Below are the code and all the weights of a small trained network. Each question names an input and a target symbol and asks about switching units off, where a switched-off unit gives its printed mean instead of its output.

import numpy as np


def w(rows, s, z=0):
    codes = np.array(rows[::2]) - 128.0
    scale = np.full(codes.shape[1], s)
    scale[-1] = z or s
    return codes * scale


def f(y):
    return y / 2 * (1 + np.tanh(0.7978845608 * (y + 0.044715 * y**3)))


def softmax(a):
    e = np.exp(a - a.max(-1, keepdims=True))
    return e / e.sum(-1, keepdims=True)


def log_softmax(a):
    a = a - a.max(-1, keepdims=True)
    return a - np.log(np.exp(a).sum(-1, keepdims=True))


def net(x, mask):
    ids = ['βγεθμξστω'.index(c) for c in x.split()]
    T = len(ids)
    res = E[ids] + P[:T]
    u = 0
    for l in range(3):
        r = res
        for j in range(2):
            rows = slice(2 * j, 2 * j + 2)
            q, k, v = (r @ M[l][rows].T for M in (Q, K, V))
            z = softmax(np.where(np.tri(T) > 0, q @ k.T / 2**0.5, -1e9)) @ v
            o = O[l][rows]
            res = res + np.where(mask[u + j], z, o[:, -1]) @ o[:, :-1]
        u += 2
        y = f(res @ A[l][:, :-1].T + A[l][:, -1])
        res = res + np.where(mask[u : u + 4], y, B[l][:, -1]) @ B[l][:, :-1]
        u += 4
    return log_softmax(res[-1] @ U[:, :-1].T + U[:, -1])


Q, K, V, O, A, B = {}, {}, {}, {}, {}, {}
E = w([
[145,113,134,154,109,45,33,92,87,140,145],'β',
[72,75,244,156,152,171,203,136,16,103,153],'γ',
[108,92,229,130,140,45,172,111,78,100,203],'ε',
[79,182,159,113,19,117,82,154,78,157,252],'θ',
[122,193,213,72,149,156,216,140,203,227,167],'μ',
[151,101,105,175,193,140,122,162,190,219,193],'ξ',
[61,95,104,189,40,87,193,174,154,141,102],'σ',
[167,162,100,34,182,184,235,75,96,150,101],'τ',
[245,88,174,110,112,123,144,184,79,165,157],'ω',
],0.015)
P = w([
[151,4,204,60,160,118,39,70,182,79,89],'0',
[163,37,217,51,167,109,84,130,163,127,89],'1',
[176,85,200,42,161,80,104,186,146,159,84],'2',
[193,123,171,76,143,52,123,213,92,191,113],'3',
[224,144,149,121,120,35,163,186,67,178,164],'4',
[254,183,126,168,115,40,193,177,48,164,193],'5',
],0.007)
Q[0] = w([
[43,149,1,135,139,208,121,90,231,34,46],'L0H1',
[123,125,118,199,112,91,113,140,86,35,97],'L0H1',
[74,92,36,193,118,197,119,32,188,16,95],'L0H2',
[239,64,197,207,69,58,152,71,53,141,240],'L0H2',
],0.0068)
K[0] = w([
[72,84,181,80,176,139,12,34,126,82,87],'L0H1',
[114,182,216,172,155,82,170,90,92,129,227],'L0H1',
[2,67,163,151,150,167,26,88,146,78,181],'L0H2',
[123,216,88,176,114,82,197,123,69,219,149],'L0H2',
],0.0056)
V[0] = w([
[197,127,121,63,108,175,61,129,163,209,178],'L0H1',
[167,170,218,65,170,113,122,69,2,87,125],'L0H1',
[147,158,159,115,164,115,152,95,117,215,112],'L0H2',
[146,143,89,109,98,181,176,102,168,98,26],'L0H2',
],0.0065)
O[0] = w([
[214,180,251,42,9,246,147,95,49,94,45,140],'L0H1',
[73,102,50,169,83,151,169,174,139,26,46,253],'L0H1',
[189,232,42,93,115,54,187,66,128,40,67,189],'L0H2',
[137,179,253,255,198,67,159,89,188,176,109,4],'L0H2',
],0.007,0.0081)
A[0] = w([
[78,147,107,99,243,203,231,134,110,102,122,155],'L0N1',
[55,158,177,133,128,100,214,117,191,215,179,153],'L0N2',
[86,253,124,62,102,158,113,64,96,168,122,249],'L0N3',
[151,101,75,77,189,107,18,101,130,129,140,227],'L0N4',
],0.0049,0.0017)
B[0] = w([
[4,78,89,235,92,14,93,84,209,203,123,237],'L0N1',
[127,98,230,154,157,44,85,167,94,35,194,135],'L0N2',
[67,63,85,123,216,143,225,2,127,39,131,255],'L0N3',
[197,64,21,148,14,106,253,92,238,251,100,248],'L0N4',
],0.0058,0.0024)
Q[1] = w([
[168,114,187,7,1,171,153,149,60,56,108],'L1H1',
[167,27,19,89,52,2,245,142,86,14,123],'L1H1',
[203,85,116,149,97,111,170,190,59,177,203],'L1H2',
[124,201,121,108,114,48,189,72,112,104,66],'L1H2',
],0.0062)
K[1] = w([
[180,198,111,115,169,218,122,147,98,167,105],'L1H1',
[160,254,68,159,116,139,179,190,82,127,191],'L1H1',
[209,140,84,131,59,156,87,161,78,175,140],'L1H2',
[152,251,99,75,188,115,210,105,160,174,69],'L1H2',
],0.0072)
V[1] = w([
[134,158,122,140,86,64,111,160,83,60,70],'L1H1',
[2,186,177,92,112,153,86,44,122,86,152],'L1H1',
[126,98,139,162,110,106,224,95,124,143,140],'L1H2',
[116,145,161,145,162,171,156,108,178,78,135],'L1H2',
],0.006)
O[1] = w([
[98,108,153,135,65,113,84,130,221,140,89,253],'L1H1',
[98,106,126,196,2,84,112,135,27,199,133,57],'L1H1',
[185,115,165,139,108,184,148,118,216,206,122,191],'L1H2',
[60,123,115,88,108,80,218,99,84,113,106,68],'L1H2',
],0.0081,0.0067)
A[1] = w([
[117,85,65,129,147,161,135,79,134,146,3,139],'L1N1',
[119,98,184,103,85,93,81,68,126,155,149,213],'L1N2',
[122,147,123,165,53,135,71,243,111,137,134,152],'L1N3',
[52,112,154,212,176,172,145,135,117,100,136,252],'L1N4',
],0.007,0.002)
B[1] = w([
[124,179,74,176,92,184,127,89,165,175,183,253],'L1N1',
[185,148,158,162,126,112,138,169,180,155,153,204],'L1N2',
[156,80,63,178,173,97,45,134,102,136,116,241],'L1N3',
[185,160,99,96,182,183,182,255,105,144,134,170],'L1N4',
],0.0092,0.0049)
Q[2] = w([
[153,105,151,99,163,224,104,128,182,67,101],'L2H1',
[194,173,197,136,64,169,179,173,149,97,48],'L2H1',
[84,145,159,255,101,117,162,59,166,118,87],'L2H2',
[104,30,24,138,88,111,161,132,184,146,15],'L2H2',
],0.0065)
K[2] = w([
[248,181,72,112,159,168,68,183,100,76,113],'L2H1',
[217,225,101,67,90,243,192,102,94,120,43],'L2H1',
[2,187,150,167,25,165,211,79,182,105,63],'L2H2',
[78,152,88,80,105,80,164,148,61,5,62],'L2H2',
],0.0049)
V[2] = w([
[114,130,55,121,145,137,144,63,141,197,190],'L2H1',
[161,97,144,108,167,232,113,113,100,42,84],'L2H1',
[80,114,96,138,124,254,190,225,71,195,81],'L2H2',
[26,84,172,114,157,110,172,145,94,73,193],'L2H2',
],0.0057)
O[2] = w([
[143,167,101,203,251,188,197,80,93,192,1,175],'L2H1',
[105,198,129,115,116,149,59,162,68,131,137,178],'L2H1',
[197,219,88,154,132,28,93,116,113,31,167,56],'L2H2',
[91,133,83,36,127,58,195,152,160,199,120,3],'L2H2',
],0.008,0.0031)
A[2] = w([
[253,183,232,155,161,121,137,186,101,108,82,6],'L2N1',
[152,88,126,70,130,110,136,158,160,85,119,170],'L2N2',
[120,125,101,33,94,123,106,140,86,132,136,29],'L2N3',
[136,153,104,159,183,144,173,137,180,232,77,27],'L2N4',
],0.0046,0.0014)
B[2] = w([
[34,123,64,134,68,135,115,2,115,199,159,217],'L2N1',
[117,193,110,117,136,152,124,94,171,107,157,255],'L2N2',
[70,69,144,183,126,106,60,80,110,120,88,191],'L2N3',
[114,139,38,118,47,90,58,109,131,162,158,234],'L2N4',
],0.0078,0.0044)
U = w([
[190,116,183,182,147,203,159,124,172,80,70,163],'β',
[193,202,108,136,137,108,170,123,148,86,147,115],'γ',
[79,74,28,49,122,184,173,115,167,121,80,114],'ε',
[155,112,106,139,79,99,127,98,58,151,112,11],'θ',
[210,189,152,89,20,141,235,149,113,133,41,167],'μ',
[152,150,106,79,191,177,152,62,66,112,108,251],'ξ',
[131,177,162,148,124,121,131,94,171,184,215,120],'σ',
[48,196,130,195,118,127,118,49,139,151,118,74],'τ',
[86,252,166,136,59,169,118,121,165,117,162,146],'ω',
],0.0044,0.0026)

Each question gives the input, a string of symbols that net reads in full, and the target symbol t.
The units are the heads (2 rows each of Q, K, V and O) and the neurons (one row each of A and B). Each row of codes is followed by its name. A weight is (code - 128) times the scale printed after its matrix; where a second scale follows, it is the last column's (O, A, B and U).
mask holds one flag per unit, layer by layer, with each layer's heads first. A switched-off unit (its flag False) gives its mean, the last column of its rows in O or B, instead of its output. The means were averaged over made-up inputs and are rounded, as every weight is.
A unit's drop is (log p(t) with every unit on - log p(t) with that unit switched off) / (log p(t) with every unit on - log p(t) with every unit switched off).
The circuit of an input: a set's keep is (log p(t) with only the set's units on - log p(t) with every unit switched off) / (log p(t) with every unit on - log p(t) with every unit switched off). Starting from the 12 units with the biggest drops (on a tie, the unit counted first), units are removed one at a time, each time the one whose removal leaves the highest keep (on an exact tie, the one counted first), for as long as the keep stays at least 0.8.
units of the circuit, in order: the units of the circuit, biggest drop first
unit that matters most: the unit with the biggest drop
top k neurons: the k neurons with the biggest drops, biggest first
k most important neurons of layer l: the k neurons of layer l with the biggest drops, biggest first
heads that matter: for each layer, one digit per head in row order, 1 if its drop is at least 0.15 and else 0, layers parted by /
input τ ε ε β μ ε, target μ: unit that matters most : L0H2
input ξ τ σ μ, target σ: heads that matter : 10 / 10 / 00
input γ ε ε β ε β, target ε: units of the circuit, in order : (L0H1; L2H2; L1H1; L0H2)
input β ω γ ε, target ω: heads that matter : 10 / 10 / 10
input β τ σ ε, target σ: units of the circuit, in order : (L0H1; L0H2)
input σ γ τ μ, target τ: units of the circuit, in order : (L0H2; L2H1; L2N1; L1N1)
input σ β σ β, target σ: units of the circuit, in order : (L0H1; L1N2)
input β ε β, target ε: units of the circuit, in order : (L2H2; L0N4; L0H1)
input β β γ, target γ: heads that matter : 10 / 00 / 01
input ε μ β μ, target μ: units of the circuit, in order : (L0H1; L0H2)
input β ω σ ε, target σ: 2 most important neurons of layer 0 : (L0N2; L0N3)
input ε ε γ β γ, target γ: units of the circuit, in order : (L1N4; L2H2; L0H1)
input τ β ε ω ξ, target ω: heads that matter : 10 / 00 / 10
input ε ω ε β, target ω: units of the circuit, in order : (L2H1; L0H1; L1H1)
input ε ξ μ, target ξ: units of the circuit, in order : (L0H1; L1H1; L0N3; L2H1)
input θ μ ε β, target μ: heads that matter : 11 / 01 / 00
input ω γ μ γ ε γ, target ε: heads that matter : 11 / 01 / 01
input ε ε σ β, target σ: top 2 neurons : (L0N4; L1N2)
input ε β β μ τ β, target τ: top 4 neurons : (L2N1; L1N1; L0N3; L0N2)
input ε ε μ γ, target μ: top neuron : (L0N3)
input β ξ ε σ σ θ, target σ: units of the circuit, in order : (L0H1)
input ε β ε ω μ, target ω: units of the circuit, in order : (L2H1; L0H1; L1H1; L0N1)
input ε θ ε γ σ, target γ: heads that matter : 11 / 10 / 01
input ε θ ε β, target θ: units of the circuit, in order : (L1H1; L1N3)
input ε β ε ε ξ ε, target ξ: heads that matter : 10 / 10 / 00
input γ γ ε, target ε: top 2 neurons : (L0N1; L1N1)
input μ β ε, target μ: heads that matter : 11 / 11 / 00
input ε θ ε ε, target θ: top 2 neurons : (L0N1; L1N3)
input ε μ θ, target μ: top 2 neurons : (L0N3; L1N2)
